Known rows, with every way that one mark hangs from another
[C [K B]]: [  0   5  30   0  -1  22 -18  10 -22   5  -1  -3   5  19  34  17  12  12
   4  -2  -4  -2   2  22  -7 -18  29  -2   3   6  -9  -1]
[W [C K N]]: [  9  13  -7  25  -5  18 -41  22 -22  -5  -8   6  45   4   8  -3  -7  14
 -21  -9 -18   9   8  31  -7 -16  -5 -33  -7   2  20   9]
[P H]: [  2  -7   3 -12   1 -10   7  -8  -3 -11  11  -1  10   1   3  -7 -20  -9
   5   8  -9  10   5  -9   9 -11  -8  -6   7   1 -22   3]
[Q B N [R C] W]: [-37  12  41  19   5  44  25 -41 -34   5 -14  10 -15  33 -18  33   0  57
  57  28 -20  -4   0   2  16 -26   7  -5  10  27  20  26]
[B [K P R]]: [  3   4   3  29   4  48  17   7 -18  22  17  41 -42  32   0  21  -2  22
  26   0   4   0   1  -3 -18   4  33  40  12  34 -15  29]
[R B P]: [-26   9  16  11  10   3  18  -5   7 -19  10   2   7   5  18  15   0  34
  20  -8   2 -13  -7   3  -2 -21  -7  12  -3 -14  -3   2]
[R [C [K P W]]]: [-17 -21   5   4   3  36 -10   8 -53  10  -5   7  11  41  13  15   7  31
   3   1  -3   9   3  22 -25  -4  38  17 -17  48  -1  42]
[Q N R W]: [-18  13  18   8   9  32  30 -40 -34  -5 -32  16 -21  21  -3  22  13  23
  34  12 -12   9 -11   5  18 -21  12   2  10  19  20  17]
[R [B K]]: [-11   1   1  11  16  41  17  -5  -3   4  23   1   8  26   1  21   0  48
   9   0   8 -20  19  13  18  -4  13  13 -19  -2 -19 -10]
[B [K [W [C N]]]]: [  2 -21 -11  27  17  58 -25  19 -44  14  16  27  34  13 -19  10   3  42
  -3  21   3  -9   8  18   0  -6  17   2 -16  10  13  17]
[K P [R B C]]: [-26   5   9  15   2  38  19   5 -31  10  11   6  -6  39   3  22 -19  55
  27   6  16  -4  11   8 -22 -19  22  36  -1  48  -1  35]
[H P]: [-10 -16  12  -7  -1 -10  -6  -8  -4  -2 -15  -8  -6  -6  -6  12 -11 -11
  -6 -14  13  -1   6  -6  -9  -5   4   7  -7  19 -11  13]
[W [Q [B [K C P]]]]: [  0   7  26  45 -10  56  21   8 -19   2  28  26 -26  45   1  26  -9  46
  48   9   8   8  -5  11  13  24  29   3  -4   9   1  11]
[Q B N W]: [-17  23  33  24  -6  27  13 -28 -21  -8   1   8  -4   8  -5  30   8  31
  47   9 -26   2  -6   5  23   1  -1 -12  23   6  11  14]
[R P]: [-14  -6  12   6   6 -10   7  -2  12 -11   5  18  -9  -5  11   0   3   8
  10 -11  -1   0 -22 -10 -10 -11  -8   9   8 -11   2   7]
[R [C K]]: [-12 -11   9  -6   5  15 -12   9 -13   8  -2  -3  28  23   1   9  -7  25
 -11  -7  -8   4  -1  14 -10 -18   8 -10 -14  18  -9  13]
[Q W]: [-17   1   2   4  12   7   6 -12  -3   3  -2   2  -1  16  -5  13  14  11
   8   7  -7   9  -6   0   7   3  12   3   9   6  -3  17]
[B [K P]]: [  4  -3  -8  21   1  27   8   0  -7   6   9  27 -25  25  -5   5  -1  17
  18 -10   2  -1  11  -1  -5   9  28  19 -11  16  -9   4]
[K B R]: [ -7   2  30   2   6  34  -2   9 -29  16   9  13 -22  16  21  23   6  19
  21  18  12  -5 -10   1 -15 -20  27  30  27  22  -6  16]
[K R]: [ -5   5  10   6   3  21   7   5 -13  14   7  15 -20   7   6  16  -2   8
  11   9   3  -3 -11   0 -11  -7   2  19  24  17  -7  27]
[C [K W] N]: [  4 -12  -6   0   0  41 -30   9 -45  11 -13   9  35  10  29  26  15   9
  -6   5 -13   6   5  39  -6   0  17  -3  -2   9  -1  27]
[Q [B K] N W]: [-16  11  29  33   4  55  20 -26 -15   5  17  28  -6  25 -16  37   7  54
  51  12 -20  -7   2   4  29  -1  14  -1  17   5  -4   8]
[W C Q]: [-13  10  25  16  16   4   1  24 -13 -19   9   4  24  18 -15 -23  -3  29
   4  -3   3  13 -26  12   6  -5 -15 -10  -5  -6  26  10]
[B [K W]]: [ -4 -27  -1   4  21  48   4   4 -25  16  21  19  -1  23  -5  25  16  32
   8  16   8 -15   0   2   7  11  28  27 -13  11 -17  14]
[C [K B W] N]: [  2 -15  17  -4   0  57 -39  13 -56  16  -7   8  29  17  45  38  25  16
   2  11  -3   4   8  39  -9 -15  40   5   2  12  -1  16]
[K B [W Q]]: [-22 -17  46 -12  25  37   3  15 -50   0   8   6  10  28  23  24  29  31
  22  11  20   5 -28  17   6  -3  31  26   5   9   8  14]
[K B P]: [ -1   1  19  12  -9  14  -2   2 -21  -6  -3   5 -25  15  22   4   3   2
  26  -3   9   2  10   2 -16  -3  39  20   6  22   8   0]
[K P R]: [  1  10   2  19  -8  19   9   7 -19   9   1  22 -36  16  13   9  -3   3
  21   1   3   9  -6  -4 -25   2  20  31  22  37  -2  34]

Rows
[ -2 -11   6  -5  -8  18  -3  -3 -47 -11   5   9   3  30  36   6   1   0
  15   3 -15  24   4  12  -7   2  26   8   5  33 -28  36] | [C [K [P H] W]]
[-37 -33   3  -4  34  64  16   3 -41  21  29   6  29  45 -14  35   2  85
  14  25  18 -24  17  15   7 -15  31  31 -32  28 -16  14] | [R [B [K W]] C]
[  5 -11  -1   9  -4  16  16  -8  -6  -5  25  24 -11  28   0  -1 -23   8
  19  -4  -7  11  15 -12   4   2  20  14  -3  17 -29   4] | [B [K [P H]]]
[ 10  -8 -19  33 -12  42  10   4 -24   9  16  24 -29  28  -6  15 -16  25
  19   7  17   6  11  -2  -2  11  49   7 -17  19  -2   4] | [B [K C P]]
[-43 -18  20 -11  18  -4  22 -13  -4 -18  28  -1  33  20   2   8 -33  49
  22   6  -1  -5  -3  -7   2 -47 -13  10  -6   1 -19   9] | [R B C [P H]]
[-10   4  -9  13  -5  38 -16   6 -35   4 -11  -1  41  32  20  25 -19  44
   5 -15  -2   9  33  46 -17 -24  18  -3 -22  30  13  17] | [R B [C [K P] N]]
[ -9  24  14  41  -3  23 -27  -4 -14  -2   7   2  27   7 -12  14   5  31
  18  21 -29   6  14  16  10  -2  -8 -27  11   2  19  24] | [Q B [W [C N]]]
[-30  -5  36  -5  17  33  37 -14 -41  -1 -25  17   9  32 -14   9 -12  46
  32   4   4   9 -31  10  12 -33  -8   7  -8  17  41  12] | [W [Q N [R C]]]
[-34 -24   0  12  24  42   4  -3  -4   8  22  25  40  21  -8  33 -23  76
  17  -1   6 -18  12  15  -6 -41   2  13 -25  -4   1  -2] | [R [B K] [C N] P]
[  8   9  -2  10  -6  41 -22  14 -26  22 -10  24  11   9  30  36  -5   6
  -5  -3 -16  10  -2  28 -17 -15   3   2  24  13  -4  33] | [C [K R] N]
[-18 -15   6   4   5  13 -22   8  -5   6  -8  22  35  10  13  19 -16  25
  -3 -13 -18   9 -12  21 -25 -38  -4 -10  -5  -1   9  16] | [R [C K N] P]
[-23   9  55  15 -12   6  33 -47 -12 -30  -2  25 -31   2  16  16 -17  17
  71  16 -30   0 -17 -14  18 -36 -25   1  27   0  -3   9] | [Q B N [R [P H]]]
[-40 -17  28  -5  23  30  30 -10 -41 -11  33  18   2  23  29  35  -3  47
  39  22   5  -8 -19  -3  -4 -28  -1  42  23  20 -35  47] | [K [R B [P H]] W]
[-12  -3  24  26  -2  33 -18  20 -64 -11  10   6  -8  23   7  -6  18  28
  24  17  14  -4   3   9 -20  -5  51  24  -7  41  21  24] | [K B P [W C]]
[-23  -5  17  15  27  64  35   8 -44   0  19  16   7  57  11  28  16  68
  38  -2  20  -1  -2  29  11  13  33  41 -22  19  -9  22] | [R [B [K P [W Q]]]]
[-10 -10   6  42  14  66   3  20 -59  14  28  42 -26  41 -13   9  10  54
  22  21   9  -6  -5  -1 -21   1  42  42   0  50  -2  52] | [B [K P R [W C]]]
[-10  30  12  18  -9  44  11   8 -32   1   1  10 -14  37  43  30   4  35
  21  -9  -7   2   8  31 -19  -6  24  23  10  39 -18  38] | [C [K P [R B]]]
[ -9   9  -3  22   4  39  19  -5 -10   0  15  10 -10  33   3  17  -1  46
  23  -8   7 -10  28  15   1   2  31  23 -19  18 -14   1] | [R [B [K P]]]
[ -1   8   8  17  10  13 -15  28 -20 -11   0  10  46   7 -12 -12  -9  23
  -3  -6   3  18 -16  24   2  -9 -22 -19  -3 -11  39   9] | [W [C N] Q]
[-20 -33   5  15  22  71  13  10 -53  35  23  41 -24  53 -14  37   2  61
  28  23  15  -7  -5  -2 -25  -4  49  58   1  59 -10  53] | [B [K P [R C] W]]
[-31  11  35   1  10  23  17  -6 -15 -16  23  15  10  27  46  31 -17  36
  24  -3 -18   4 -17  12 -10 -40  -4  15  23   8 -43  37] | [C [K [R B [P H]]]]
[-20   4  26  11   3  13  27 -33 -17 -15 -29  29 -31   4   7  11   3  17
  42  -3  -7  -4 -26  -8  -1 -35  -5  12  12  -2  25   5] | [Q N [R P]]
[-19 -11  20  22  21  34  18   1   1  14  28  46 -33  20   1  25   0  38
  20   4  -1 -10 -27 -15 -15 -18  11  36  19   4 -21  25] | [B [K [R P]]]
[-17   0  30  46  16  75  -2  17 -41  15  45  30 -15  35 -15  28  14  69
  36  41  -5 -25  -3   3  -4   2  17  25  14  35 -15  48] | [Q [B [K R [W C]]]]
[-10  24  36  19 -13  30  20 -32 -20  -9 -19   9 -31   5   5  19   5  23
  51  19 -17 -11   7   5  20 -13  -5  -3  15   9  22   6] | [Q B N R]
[-49  -6  28   5  25  25  14 -26  -9   1 -21  18  -8  53  11  27  14  44
  15   9 -25  10 -26   8 -11 -42  20   6  -2  20  -4  43] | [Q [R [C K] P] W]
[-27 -25  18  16  29  56  21   4 -30  19  31  51 -29  26   5  41  18  51
  29  19   6 -15 -35  -9 -17  -9  26  52  15  18 -23  45] | [B [K [R P] W]]
[-17  15  47  41  16  40   3  19   0 -12  37  13  12  32 -22  -4   5  62
  28   6  -7  -6  -9  10  20   4 -12 -11  -7  -7   7   8] | [W C [Q [B K]]]
[ -8  -3  -1  29  -1  20 -11  14 -51 -13   7   9  -3  18  -5 -15  10  22
  11  10   9  -1   5   6 -16   7  24  13 -12  33  19  34] | [K P [W C]]
